Below are the code and all the weights of a small trained network. Each question names an input and a class and asks about switching units off, where a switched-off unit gives its printed mean instead of its output.

import numpy as np


def w(rows, s, z=0):
    codes = np.array(rows[::2]) - 128.0
    scale = np.full(codes.shape[1], s)
    scale[-1] = z or s
    return codes * scale


def norm(h):
    return h / np.sqrt((h * h).mean(-1, keepdims=True) + 1e-5)


def f(y):
    return y / 2 * (1 + np.tanh(0.7978845608 * (y + 0.044715 * y**3)))


def log_softmax(a):
    a = a - a.max(-1, keepdims=True)
    return a - np.log(np.exp(a).sum(-1, keepdims=True))


def net(x, mask):
    res = np.array(x, float).reshape(1, 3) / 4 @ E
    u = 0
    for l in range(2):
        y = f(norm(res) @ A[l][:, :-1].T + A[l][:, -1])
        res = res + np.where(mask[u : u + 4], y, B[l][:, -1]) @ B[l][:, :-1]
        u += 4
    return log_softmax(norm(res)[-1] @ U[:, :-1].T + U[:, -1])


A, B = {}, {}
E = w([
[26,99,177,159,94,23,181],'x0',
[148,119,89,159,116,240,254],'x1',
[83,177,71,230,177,163,16],'x2',
],0.0079)
A[0] = w([
[221,107,126,6,115,127,134,32],'0.n1',
[224,142,124,42,150,185,75,2],'0.n2',
[190,147,127,59,132,156,133,90],'0.n3',
[193,163,121,33,132,92,40,31],'0.n4',
],0.017,0.0072)
B[0] = w([
[107,209,180,106,173,146,149,254],'0.n1',
[117,162,5,186,48,59,143,225],'0.n2',
[150,93,144,85,129,155,172,203],'0.n3',
[141,46,167,137,140,139,71,221],'0.n4',
],0.026,0.0093)
A[1] = w([
[132,106,128,103,147,141,53,1],'1.n1',
[205,116,64,127,115,253,175,46],'1.n2',
[176,187,51,179,159,206,22,89],'1.n3',
[127,138,122,122,144,135,127,23],'1.n4',
],0.022,0.0031)
B[1] = w([
[146,82,113,182,153,214,167,174],'1.n1',
[148,8,144,188,144,141,17,231],'1.n2',
[133,209,159,51,145,143,202,254],'1.n3',
[74,129,221,111,155,94,34,119],'1.n4',
],0.017,0.0098)
U = w([
[97,174,31,169,27,38,199,253],'0',
[136,250,211,47,200,194,196,102],'1',
[156,12,186,172,156,153,38,25],'2',
],0.012,0.0044)

Each question gives the input, the list of numbers given to net, and the class t.
The units are the neurons (one row each of A and B). Each row of codes is followed by its name. A weight is (code - 128) times the scale printed after its matrix; where a second scale follows, it is the last column's (A, B and U).
mask holds one flag per neuron, layer by layer. A switched-off neuron (its flag False) gives its mean, the last column of its row in B, instead of its output. The means were averaged over made-up inputs and are rounded, as every weight is.
A unit's drop is (log p(t) with every unit on - log p(t) with that unit switched off) / (log p(t) with every unit on - log p(t) with every unit switched off).
The circuit of an input: a set's keep is (log p(t) with only the set's units on - log p(t) with every unit switched off) / (log p(t) with every unit on - log p(t) with every unit switched off). Starting from all 8 units, units are removed one at a time, each time the one whose removal leaves the highest keep (on an exact tie, the one counted first), for as long as the keep stays at least 0.8.
circuit, biggest first: the units of the circuit, biggest drop first
unit that matters most: the unit with the biggest drop
k most important neurons: the k neurons with the biggest drops, biggest first
top k neurons in layer l: the k neurons of layer l with the biggest drops, biggest first
drop of u: that unit's drop, to one decimal
input [-6,8,-6], class 2: circuit, biggest first	1.n2
input [4,-2,-4], class 0: 2 most important neurons	0.n4, 0.n1
input [6,0,-4], class 0: top 3 neurons in layer 0	0.n1, 0.n4, 0.n3
input [6,-3,6], class 0: 3 most important neurons	0.n4, 1.n2, 0.n1
input [6,7,6], class 2: circuit, biggest first	0.n2, 0.n1
input [3,1,-3], class 0: 4 most important neurons	0.n4, 1.n2, 0.n1, 1.n3
input [-2,6,4], class 2: 3 most important neurons	1.n2, 0.n1, 0.n2
input [4,3,4], class 0: top 2 neurons in layer 0	0.n3, 0.n1
input [-8,-6,8], class 0: top 3 neurons in layer 0	0.n2, 0.n1, 0.n3
input [7,-6,7], class 0: 2 most important neurons	0.n4, 1.n2
input [4,-4,-2], class 0: top 3 neurons in layer 0	0.n4, 0.n1, 0.n3
input [-1,-4,6], class 1: 2 most important neurons	1.n3, 1.n2
input [5,-6,7], class 1: 3 most important neurons	0.n3, 0.n2, 0.n4
input [-4,-6,-3], class 2: unit that matters most	0.n4
input [-6,0,-6], class 0: 2 most important neurons	0.n2, 1.n3
input [-7,7,6], class 0: top 3 neurons in layer 0	0.n2, 0.n4, 0.n1
input [-7,8,-1], class 2: 2 most important neurons	1.n2, 0.n3
input [-1,6,5], class 2: 3 most important neurons	1.n2, 0.n2, 0.n1
input [-7,3,6], class 0: top 2 neurons in layer 0	0.n2, 0.n1
input [-8,5,-1], class 0: circuit, biggest first	0.n2
input [4,-1,8], class 1: drop of 0.n2	0.9
input [-3,4,-1], class 2: drop of 1.n2	2.2
